Below are the code and all the weights of a small trained network. Each question names an input and a class and asks about switching units off, where a switched-off unit gives its printed mean instead of its output.

import numpy as np


def w(rows, s, z=0):
    codes = np.array(rows[::2]) - 128.0
    scale = np.full(codes.shape[1], s)
    scale[-1] = z or s
    return codes * scale


def f(y):
    return np.maximum(y, 0)


def log_softmax(a):
    a = a - a.max(-1, keepdims=True)
    return a - np.log(np.exp(a).sum(-1, keepdims=True))


def net(x, mask):
    res = np.array(x, float).reshape(1, 4) / 4 @ E
    y = f(res @ A[0][:, :-1].T + A[0][:, -1])
    res = res + np.where(mask, y, B[0][:, -1]) @ B[0][:, :-1]
    return log_softmax(res[-1] @ U[:, :-1].T + U[:, -1])


A, B = {}, {}
E = w([
[83,23,86,53],'x0',
[192,164,57,59],'x1',
[132,104,253,47],'x2',
[31,204,116,31],'x3',
],0.011)
A[0] = w([
[140,209,101,71,158],'N0',
[209,118,147,235,83],'N1',
[110,79,59,36,123],'N2',
[97,8,148,168,117],'N3',
[126,160,116,82,103],'N4',
[120,114,40,129,118],'N5',
[92,211,36,31,153],'N6',
[118,101,45,39,144],'N7',
[127,74,150,143,115],'N8',
[108,112,112,60,93],'N9',
[29,207,162,149,129],'N10',
[210,140,72,226,181],'N11',
[147,65,112,232,51],'N12',
[147,129,238,82,128],'N13',
[188,201,117,156,175],'N14',
[127,137,64,144,72],'N15',
[149,148,107,63,223],'N16',
[104,62,199,107,246],'N17',
[156,177,148,85,174],'N18',
[131,228,101,123,58],'N19',
[222,131,157,73,114],'N20',
[30,141,94,88,253],'N21',
[25,189,132,159,134],'N22',
],0.012,0.0043)
B[0] = w([
[175,140,94,113,196],'N0',
[89,99,96,176,228],'N1',
[38,79,167,156,205],'N2',
[194,117,133,128,210],'N3',
[137,117,117,161,163],'N4',
[97,101,117,91,180],'N5',
[176,63,127,133,235],'N6',
[99,62,145,140,205],'N7',
[194,104,125,124,166],'N8',
[69,122,123,125,176],'N9',
[128,173,149,128,204],'N10',
[109,119,85,148,250],'N11',
[131,123,99,182,213],'N12',
[128,177,122,5,214],'N13',
[85,178,104,127,199],'N14',
[110,129,105,53,166],'N15',
[118,124,96,129,186],'N16',
[176,89,149,81,220],'N17',
[106,187,82,102,177],'N18',
[174,178,104,124,183],'N19',
[93,149,136,84,174],'N20',
[125,122,204,189,215],'N21',
[149,199,197,147,194],'N22',
],0.012,0.015)
U = w([
[197,203,118,144,69],'0',
[87,234,238,145,49],'1',
[29,62,191,158,185],'2',
[129,136,27,83,3],'3',
[232,64,145,103,132],'4',
[103,132,73,202,188],'5',
[69,192,106,9,236],'6',
],0.011,0.0036)

Each question gives the input, the list of numbers given to net, and the class t.
The units are the neurons (one row each of A and B). Each row of codes is followed by its name. A weight is (code - 128) times the scale printed after its matrix; where a second scale follows, it is the last column's (A, B and U).
mask holds one flag per neuron, in row order. A switched-off neuron (its flag False) gives its mean, the last column of its row in B, instead of its output. The means were averaged over made-up inputs and are rounded, as every weight is.
A unit's drop is (log p(t) with every unit on - log p(t) with that unit switched off) / (log p(t) with every unit on - log p(t) with every unit switched off).
The circuit of an input: a set's keep is (log p(t) with only the set's units on - log p(t) with every unit switched off) / (log p(t) with every unit on - log p(t) with every unit switched off). Starting from the 12 units with the biggest drops (on a tie, the unit counted first), units are removed one at a time, each time the one whose removal leaves the highest keep (on an exact tie, the one counted first), for as long as the keep stays at least 0.8.
units of the circuit, in order: the units of the circuit, biggest drop first
k most important neurons: the k neurons with the biggest drops, biggest first
drop when u is switched off: that unit's drop, to one decimal
input [-8,0,-5,6], class 0: units of the circuit, in order : N19
input [-1,2,1,-3], class 5: 2 most important neurons : N13, N17
input [0,-8,8,2], class 6: 2 most important neurons : N13, N6
input [1,6,-1,3], class 2: units of the circuit, in order : N2, N7
input [-4,5,-8,8], class 0: 2 most important neurons : N22, N21
input [-2,7,2,-5], class 3: units of the circuit, in order : N21, N11
input [-3,0,2,5], class 1: units of the circuit, in order : N22, N21
input [-6,5,2,8], class 0: 3 most important neurons : N6, N0, N19
input [-2,6,-1,7], class 0: 4 most important neurons : N19, N6, N0, N21
input [-5,7,-6,-4], class 3: 3 most important neurons : N15, N21, N2
input [-5,8,0,1], class 3: 2 most important neurons : N6, N13
input [0,-4,-1,-1], class 4: 2 most important neurons : N2, N14
input [-7,-4,5,-1], class 6: 2 most important neurons : N13, N21
input [-4,-1,-5,4], class 1: units of the circuit, in order : N22
input [-5,4,-1,3], class 0: 2 most important neurons : N13, N19
input [0,-6,-2,-6], class 5: drop when N1 is switched off : 0.4
input [8,4,0,-5], class 2: drop when N2 is switched off : 0.6
input [4,-5,4,-8], class 4: drop when N8 is switched off : 0.0
